Here is a tiny trained network, its code and every weight. The questions are about switching its units off for an input and a target symbol, where a switched-off unit gives its printed mean instead of its output.

import numpy as np


def w(rows, s, z=0):
    codes = np.array(rows[::2]) - 128.0
    scale = np.full(codes.shape[1], s)
    scale[-1] = z or s
    return codes * scale


def f(y):
    return y / 2 * (1 + np.tanh(0.7978845608 * (y + 0.044715 * y**3)))


def softmax(a):
    e = np.exp(a - a.max(-1, keepdims=True))
    return e / e.sum(-1, keepdims=True)


def log_softmax(a):
    a = a - a.max(-1, keepdims=True)
    return a - np.log(np.exp(a).sum(-1, keepdims=True))


def net(x, mask):
    ids = ['ΓΣΦαβεζηθλμξτψω'.index(c) for c in x.split()]
    T = len(ids)
    res = E[ids] + P[:T]
    u = 0
    for l in range(2):
        q, k, v = (res @ M[l].T for M in (Q, K, V))
        z = softmax(np.where(np.tri(T) > 0, q @ k.T / 3**0.5, -1e9)) @ v
        res = res + np.where(mask[u], z, O[l][:, -1]) @ O[l][:, :-1]
        u += 1
        y = f(res @ A[l][:, :-1].T + A[l][:, -1])
        res = res + np.where(mask[u : u + 8], y, B[l][:, -1]) @ B[l][:, :-1]
        u += 8
    return log_softmax(res[-1] @ U[:, :-1].T + U[:, -1])


Q, K, V, O, A, B = {}, {}, {}, {}, {}, {}
E = w([
[93,81,120],'Γ',
[154,127,95],'Σ',
[82,122,65],'Φ',
[149,253,113],'α',
[181,66,135],'β',
[119,156,101],'ε',
[53,202,185],'ζ',
[200,143,121],'η',
[155,33,182],'θ',
[121,99,228],'λ',
[160,142,61],'μ',
[125,165,132],'ξ',
[88,207,141],'τ',
[195,85,124],'ψ',
[164,171,159],'ω',
],0.023)
P = w([
[107,107,2],'0',
[105,115,108],'1',
[112,117,125],'2',
[109,123,131],'3',
[112,128,140],'4',
[120,130,108],'5',
[116,128,111],'6',
],0.007)
Q[0] = w([
[113,130,196],'0.h0',
[121,2,213],'0.h0',
[207,183,125],'0.h0',
],0.009)
K[0] = w([
[149,31,150],'0.h0',
[180,101,163],'0.h0',
[104,247,143],'0.h0',
],0.011)
V[0] = w([
[88,162,109],'0.h0',
[110,255,132],'0.h0',
[197,112,129],'0.h0',
],0.0065)
O[0] = w([
[148,160,77,144],'0.h0',
[112,138,254,250],'0.h0',
[165,162,223,170],'0.h0',
],0.0095,0.0024)
A[0] = w([
[51,117,76,158],'0.n0',
[13,201,199,124],'0.n1',
[252,92,49,104],'0.n2',
[132,200,104,168],'0.n3',
[157,71,122,50],'0.n4',
[121,28,136,103],'0.n5',
[78,173,131,103],'0.n6',
[1,77,104,1],'0.n7',
],0.01,0.0036)
B[0] = w([
[190,54,195,142],'0.n0',
[172,169,119,255],'0.n1',
[147,49,43,241],'0.n2',
[137,201,203,181],'0.n3',
[36,148,71,156],'0.n4',
[71,108,110,172],'0.n5',
[3,81,232,166],'0.n6',
[208,129,226,140],'0.n7',
],0.0075,0.0082)
Q[1] = w([
[151,131,65],'1.h0',
[141,206,254],'1.h0',
[158,150,16],'1.h0',
],0.009)
K[1] = w([
[182,94,255],'1.h0',
[179,95,188],'1.h0',
[117,60,151],'1.h0',
],0.007)
V[1] = w([
[129,68,191],'1.h0',
[255,124,226],'1.h0',
[102,60,232],'1.h0',
],0.0056)
O[1] = w([
[255,40,99,93],'1.h0',
[174,103,38,253],'1.h0',
[40,141,170,34],'1.h0',
],0.0069,0.0019)
A[1] = w([
[94,60,99,67],'1.n0',
[39,104,227,125],'1.n1',
[181,1,177,184],'1.n2',
[191,120,44,43],'1.n3',
[188,21,105,174],'1.n4',
[172,137,164,121],'1.n5',
[248,156,97,253],'1.n6',
[216,159,19,181],'1.n7',
],0.0099,0.0052)
B[1] = w([
[62,254,91,170],'1.n0',
[83,107,31,161],'1.n1',
[202,246,103,224],'1.n2',
[60,153,189,186],'1.n3',
[174,164,103,250],'1.n4',
[123,59,226,149],'1.n5',
[185,35,167,218],'1.n6',
[62,7,130,210],'1.n7',
],0.0077,0.015)
U = w([
[97,163,66,11],'Γ',
[91,101,48,129],'Σ',
[66,151,107,102],'Φ',
[153,178,160,22],'α',
[8,76,175,115],'β',
[126,49,165,1],'ε',
[163,150,145,204],'ζ',
[157,172,98,51],'η',
[110,115,152,176],'θ',
[133,101,144,219],'λ',
[120,82,178,113],'μ',
[111,65,137,89],'ξ',
[79,52,143,116],'τ',
[112,141,110,241],'ψ',
[164,98,101,135],'ω',
],0.016,0.0083)

Each question gives the input, a string of symbols that net reads in full, and the target symbol t.
The units are the heads (3 rows each of Q, K, V and O) and the neurons (one row each of A and B). Each row of codes is followed by its name. A weight is (code - 128) times the scale printed after its matrix; where a second scale follows, it is the last column's (O, A, B and U).
mask holds one flag per unit, layer by layer, with each layer's heads first. A switched-off unit (its flag False) gives its mean, the last column of its rows in O or B, instead of its output. The means were averaged over made-up inputs and are rounded, as every weight is.
A unit's drop is (log p(t) with every unit on - log p(t) with that unit switched off) / (log p(t) with every unit on - log p(t) with every unit switched off).
The circuit of an input: a set's keep is (log p(t) with only the set's units on - log p(t) with every unit switched off) / (log p(t) with every unit on - log p(t) with every unit switched off). Starting from the 12 units with the biggest drops (on a tie, the unit counted first), units are removed one at a time, each time the one whose removal leaves the highest keep (on an exact tie, the one counted first), for as long as the keep stays at least 0.8.
units of the circuit, in order: the units of the circuit, biggest drop first
k most important neurons: the k neurons with the biggest drops, biggest first
k most important neurons of layer l: the k neurons of layer l with the biggest drops, biggest first
drop when u is switched off: that unit's drop, to one decimal
input Σ Γ ψ, target Σ: units of the circuit, in order	(0.h0; 0.n2; 1.n0; 0.n3)
input ω ζ μ, target τ: units of the circuit, in order	(1.n2; 1.n7)
input λ ω ζ ζ α, target α: units of the circuit, in order	(0.n3; 0.n2)
input α Σ α, target α: units of the circuit, in order	(0.n3; 0.h0)
input θ Γ Φ, target ζ: 3 most important neurons	(0.n0; 0.n7; 1.n2)
input ψ ψ ψ, target Σ: 3 most important neurons	(1.n7; 0.n2; 0.n4)
input ω ψ α α ψ ψ λ, target ζ: units of the circuit, in order	(1.n7)
input β ψ ψ α Σ ε β, target Σ: 2 most important neurons	(0.n6; 1.n7)
input θ ψ α θ, target η: 2 most important neurons of layer 0	(0.n6; 0.n2)
input α ψ ψ ξ ω, target μ: 2 most important neurons	(1.n2; 1.n4)
input θ ω Γ, target η: 2 most important neurons	(1.n2; 0.n0)
input ψ β ψ η, target ε: drop when 1.n0 is switched off	0.1
input α α β ω, target μ: drop when 0.n1 is switched off	0.1
input β Σ ψ ψ Γ Γ, target η: drop when 0.n1 is switched off	0.2
input ξ ω μ, target τ: most important neuron of layer 0	(0.n6)
